Below are the code and all the weights of a small trained network. Each question names an input and a class and asks about switching units off, where a switched-off unit gives its printed mean instead of its output.

import numpy as np


def w(rows, s, z=0):
    codes = np.array(rows[::2]) - 128.0
    scale = np.full(codes.shape[1], s)
    scale[-1] = z or s
    return codes * scale


def f(y):
    return y / 2 * (1 + np.tanh(0.7978845608 * (y + 0.044715 * y**3)))


def log_softmax(a):
    a = a - a.max(-1, keepdims=True)
    return a - np.log(np.exp(a).sum(-1, keepdims=True))


def net(x, mask):
    res = np.array(x, float).reshape(1, 3) / 4 @ E
    y = f(res @ A[0][:, :-1].T + A[0][:, -1])
    res = res + np.where(mask, y, B[0][:, -1]) @ B[0][:, :-1]
    return log_softmax(res[-1] @ U[:, :-1].T + U[:, -1])


A, B = {}, {}
E = w([
[37,245,206,144,2,39],'x0',
[25,54,55,44,10,215],'x1',
[218,113,223,21,76,163],'x2',
],0.0068)
A[0] = w([
[67,140,66,219,161,100,121],'n1',
[138,94,91,131,198,155,138],'n2',
[52,69,60,50,87,187,111],'n3',
[95,99,145,118,166,118,204],'n4',
[168,77,95,130,198,140,113],'n5',
[221,115,249,12,90,156,123],'n6',
[25,151,17,172,201,100,118],'n7',
[196,131,141,54,101,116,100],'n8',
[99,255,177,125,56,82,117],'n9',
[186,134,162,172,189,64,101],'n10',
[137,148,160,130,229,63,116],'n11',
[138,134,114,137,143,134,246],'n12',
[136,87,67,96,210,157,107],'n13',
[188,48,103,95,208,146,131],'n14',
[149,123,93,109,183,183,110],'n15',
[133,126,109,167,108,125,173],'n16',
[101,127,133,138,116,196,106],'n17',
[212,205,214,172,202,94,115],'n18',
[104,133,140,116,148,123,107],'n19',
[87,98,89,74,55,113,120],'n20',
[193,99,59,143,146,207,139],'n21',
[158,127,177,114,104,164,118],'n22',
[149,149,125,139,134,116,112],'n23',
[14,138,202,171,90,71,136],'n24',
],0.01,0.011)
B[0] = w([
[136,96,124,192,177,162,214],'n1',
[127,128,156,117,133,90,208],'n2',
[99,136,118,132,45,205,245],'n3',
[161,185,164,61,174,161,203],'n4',
[110,118,146,142,107,77,205],'n5',
[130,98,105,193,241,160,245],'n6',
[129,82,89,191,199,164,237],'n7',
[116,100,99,181,144,129,161],'n8',
[108,116,172,135,116,22,219],'n9',
[103,114,109,143,61,170,210],'n10',
[102,119,108,126,80,169,208],'n11',
[190,212,165,5,195,169,254],'n12',
[91,100,147,139,111,68,208],'n13',
[98,128,143,133,108,55,243],'n14',
[106,133,133,169,107,83,178],'n15',
[143,134,135,103,147,135,168],'n16',
[108,111,122,139,95,123,138],'n17',
[87,131,133,120,60,209,252],'n18',
[107,115,102,150,102,110,119],'n19',
[111,141,152,116,90,168,195],'n20',
[118,143,186,140,115,87,225],'n21',
[132,113,110,151,143,129,150],'n22',
[115,89,134,109,108,126,131],'n23',
[112,126,172,123,131,64,210],'n24',
],0.024,0.0098)
U = w([
[95,143,197,121,116,36,123],'0',
[91,131,148,114,37,224,113],'1',
[152,73,126,204,221,164,189],'2',
[213,207,140,1,161,126,252],'3',
[203,136,52,146,96,67,75],'4',
[201,112,75,103,108,125,62],'5',
[170,143,21,149,104,101,72],'6',
],0.0099,0.0041)

Each question gives the input, the list of numbers given to net, and the class t.
The units are the neurons (one row each of A and B). Each row of codes is followed by its name. A weight is (code - 128) times the scale printed after its matrix; where a second scale follows, it is the last column's (A, B and U).
mask holds one flag per neuron, in row order. A switched-off neuron (its flag False) gives its mean, the last column of its row in B, instead of its output. The means were averaged over made-up inputs and are rounded, as every weight is.
A unit's drop is (log p(t) with every unit on - log p(t) with that unit switched off) / (log p(t) with every unit on - log p(t) with every unit switched off).
The circuit of an input: a set's keep is (log p(t) with only the set's units on - log p(t) with every unit switched off) / (log p(t) with every unit on - log p(t) with every unit switched off). Starting from the 12 units with the biggest drops (on a tie, the unit counted first), units are removed one at a time, each time the one whose removal leaves the highest keep (on an exact tie, the one counted first), for as long as the keep stays at least 0.8.
circuit, biggest first: the units of the circuit, biggest drop first
k most important neurons: the k neurons with the biggest drops, biggest first
drop of u: that unit's drop, to one decimal
input [-5,-6,-4], class 1: most important neuron : [n18]
input [7,3,8], class 2: 2 most important neurons : [n6, n14]
input [-5,4,5], class 0: 4 most important neurons : [n7, n14, n21, n1]
input [6,4,-6], class 0: 2 most important neurons : [n24, n9]
input [-2,-5,6], class 2: 4 most important neurons : [n6, n3, n20, n8]
input [-5,-5,5], class 0: 3 most important neurons : [n14, n3, n7]
input [1,-7,7], class 1: 3 most important neurons : [n18, n10, n7]
input [8,6,8], class 0: 3 most important neurons : [n9, n24, n7]
input [3,-1,2], class 3: 2 most important neurons : [n14, n13]
input [-6,1,6], class 0: 3 most important neurons : [n14, n7, n21]
input [3,-4,5], class 2: 2 most important neurons : [n6, n3]
input [1,2,6], class 2: drop of n6 : 0.1
input [0,-3,1], class 3: drop of n3 : 0.5
input [5,-3,-7], class 2: circuit, biggest first : [n7]
input [7,5,5], class 0: drop of n9 : 0.9
